((9383, 7726, 8321, 4366, 8256, 9570), (8195, 5346, 9214, 2652, 8345, 8472), (6858, 7845, 7773, 5310, 9181, 5677))
9181
(934, 110, 727, 628)
727
((-223, -109, -284, -610, -77), (-46, -290, 118, -621, 78), (-151, -29, -482, 507, -294))
507
((86, 1, 1, 44), (27, 50, 71, 60))
71
((123, 241, 76, 179, 139, 140), (115, 10, 171, 187, 155, 217), (78, 134, 119, 230, 141, 161))
141
(59, 548, 858, 386, 107, 592)
107
(3, 29, 11, 32, -1, -34, -17)
-34
---
-193, -353, -413, -475, 613, -72 yields -353
163, 291, 628, 605, 642 yields 291
-736, 439, 156, 276 yields 439
-609, 31, 310, -240, -200 yields 31
88, -147, 164, -416, 556, -228 yields -147
619, 33, -51, -151, 22, -328, -224 yields 33
-66, -375, 639, 37, -94, 318 yields -375
434, -222, 162, -10, -676 yields -222
-568, 7, 252, 197 yields 7
---
array([[ 288,  -12,  577,  592, -325, -268,  135],
       [ 136,   77,  524,  488, -323, -585,   68]]) yields 288, 68

array([-326, -231,   55,   -4,  303, -785]) yields -326, -785

array([180, 527, 243, 783]) yields 180, 783

array([[ 640, -103, -305, -234, -147,   51],
       [ 534,  131,   56, -505,   30, -176]]) yields 640, -176

array([ 627, -700,  -30, -287]) yields 627, -287

array([[  95,  260, -617,  448,  719, -381],
       [-644,  150, -327, -337,  232,  516],
       [ 682, -192,  306,  352,  765, -317]]) yields 95, -317

array([ 155, -550,  -68,  671]) yields 155, 671

array([[-172, -580,  170,  483,   40],
       [ 315,  -78, -111,  158,  355]]) yields -172, 355

array([ -4,   4, 235, 662, 678]) yields -4, 678
---
532, 85, -359, 158
169, -120, 629, -15
-406, 359, 135, 354
yields 359

-442, 137, 160, -620, -422, 118 yields 137

-479, -555, 128, -784 yields -555

58, 402, -557, -511, -326, 231
263, 117, -721, -521, -49, -123
384, -304, 0, -600, 45, -545
yields -304

-114, -169, 80, -152, -350
-197, -237, -60, 189, 714
656, -154, -511, 80, -41
yields -154

-583, -7, -33, 224 yields -7

-70, -577, -123, -620, 348, -163, -53 yields -577

454, 242, 507, 348, 451, 588, 262
21, 398, 16, 312, 203, -142, 248
500, 548, 492, 241, 369, 411, 373
yields 548
---
149, 370, 297, -34, 202, -715, -253 out -34, 370

-228, 262, -571, 495, 175, 247, -756 out 495, 495

339, -724, 302, 179, -357, 147, -697
68, -468, 59, -77, -622, -27, 195
113, 591, 0, 112, -462, 124, 317
out -77, 591

-599, -42, 3, -510, 215 out 3, 215

-400, -329, 277, -755, 607
375, -286, -244, 714, 34
289, 532, -13, 426, -624
out -244, 714

367, 293, 766, 399, -44, 692, 674 out 399, 766
---
[[37, -205, -164, 218], [704, 591, 691, 544]] >> 544
[[315, -597, -576, 231, 138, 99], [-475, -154, 231, 135, -673, -307], [-18, -548, -11, 141, -70, -737]] >> -307
[[-62, -110, 568, 300, 66], [49, -496, 652, 535, -194], [-228, -55, 41, 708, 450]] >> -194
[[194, -68, -231, -331, 702, 230, 128], [238, -43, -191, -373, 735, 201, 161]] >> 161
[[-59, 174, -85, 158, 10, 514, 639], [101, 175, -97, 150, -11, 64, 606], [-4, 170, -88, 419, 455, 518, 648]] >> 606
[[514, -555, -638, -393, 642, 424, 441], [514, -554, -638, -394, 640, 422, 442], [-433, 431, 121, 406, 60, 295, -412]] >> 442
[[-245, 567, -612, -704], [474, -535, 515, 132]] >> 132
[[254, -748, -76, 669, -471], [205, -725, -43, 553, -463], [206, -725, -44, 526, -463]] >> -463
[[36, 464, -10, 64], [13, -687, 511, 8], [494, 620, -126, 278]] >> 8
[[-172, -540, 492, 341, 218], [596, -534, 448, 177, 233], [-634, 395, 524, -54, -422]] >> 233
---
97, -62, -594, -686 → -62
78, -15, -98, -736, 205 → -98
-325, -648, -366, -182, -241, -451 → -182
-219, 557, 218, -106, 4, 698, 68 → 4
641, -708, 73, 3, 336 → 73
180, 518, 300, 152, 595 → 300
---
array([[ 86,   2, 625, 628, 673, 662],
       [  9,  -8,   0, -10, 637, 696]]) Out: 86, 696

array([[ 771, -340,  325,  302,  338,  736, -323],
       [ 124, -254, -338, -224, -407,  127,  479],
       [  46,  158,  -25, -359, -464, -727, -696]]) Out: 771, -696

array([[ -82,  547, -603, -674, -303,  104, -557],
       [  13, -788,  626,  692,  301, -184,  565],
       [ 217,  521,  -73,    9,  -37,  141,   26]]) Out: -82, 26

array([[-175,  652,  552,  213,  443],
       [-175,  652,  552,  213,  443]]) Out: -175, 443

array([[  19,    1,  175,  247,  -66],
       [ -68, -111,  350,   65,  729],
       [ -70, -114,  352,   75,  731]]) Out: 19, 731

array([[-684, -695, -279,  325,  174,  453, -621],
       [-473,  633,  592, -375, -119, -208,  685]]) Out: -684, 685
---
[2070 2861 9339 5910 6036] Answer: 9339, 2070

[538 637 757 136 936 802] Answer: 936, 136

[  1   3 -35 -10  37] Answer: 37, -35

[ 498 -679 -172 -393 -875  680] Answer: 680, -875

[108 202 138  41] Answer: 202, 41

[[ 43 -33  39  33  19  50  17]
 [ -9  38  -9 -28  34  24  27]] Answer: 50, -33

[ 23  35  13 193] Answer: 193, 13
---
[0.059, -0.073, 0.110, -0.104, 0.000, -0.179, -0.088] out -0.104
[[-0.01, 0.14, 0.19, -0.09, 0.02], [-0.04, 0.06, 0.05, 0.16, -0.16], [0.14, 0.07, 0.03, 0.15, 0.22]] out 0.05
[0.04, -0.01, -0.12, 0.06, 0.10] out -0.12
[-1.02, -1.06, 1.33, 1.46, 1.22] out 1.33
[-126.01, -107.80, -47.79, -153.18, 14.67, 106.81, 157.34] out -153.18
[[-1.7, 1.6, -1.5, -1.4, -1.3], [-1.6, -1.6, -1.7, -0.1, -1.6], [-1.5, 2.1, -1.5, -1.6, -1.5]] out -1.7
[-0.323, 1.377, -1.856, 0.595, -0.089] out -1.856
---
array([[-0.471,  0.286, -0.203, -1.196, -0.062, -0.606],
       [-0.575,  0.125,  0.305,  0.339,  0.125,  1.563]]) Answer: -0.203

array([-0.150, -0.163,  0.185, -0.012, -0.070, -0.180]) Answer: 0.185

array([[ 0.136,  0.070,  0.035, -0.046, -0.150,  0.107],
       [ 0.143,  0.074,  0.030, -0.042, -0.153,  0.114],
       [-0.027, -0.060,  0.093, -0.035, -0.039, -0.036]]) Answer: 0.035

array([[ -2.8,  -0.7, -13.9,   7.4,  -2.9,   8.2,  -5.7],
       [  9.5,  -3.4,  -4.3,  17.6,  13.2,  -0.2,   4.5]]) Answer: -13.9

array([-0.031,  0.126, -0.113,  0.086,  0.068]) Answer: -0.113

array([ 15.600,   0.522,  13.482, -10.171,  -9.189]) Answer: 13.482

array([ -3.37, -13.90,  17.89,   8.87,  12.11]) Answer: 17.89

array([[ 0.13, -0.10,  0.04,  0.04],
       [ 0.01,  0.01,  0.21,  0.08],
       [ 0.02, -0.22,  0.11, -0.06]]) Answer: 0.04
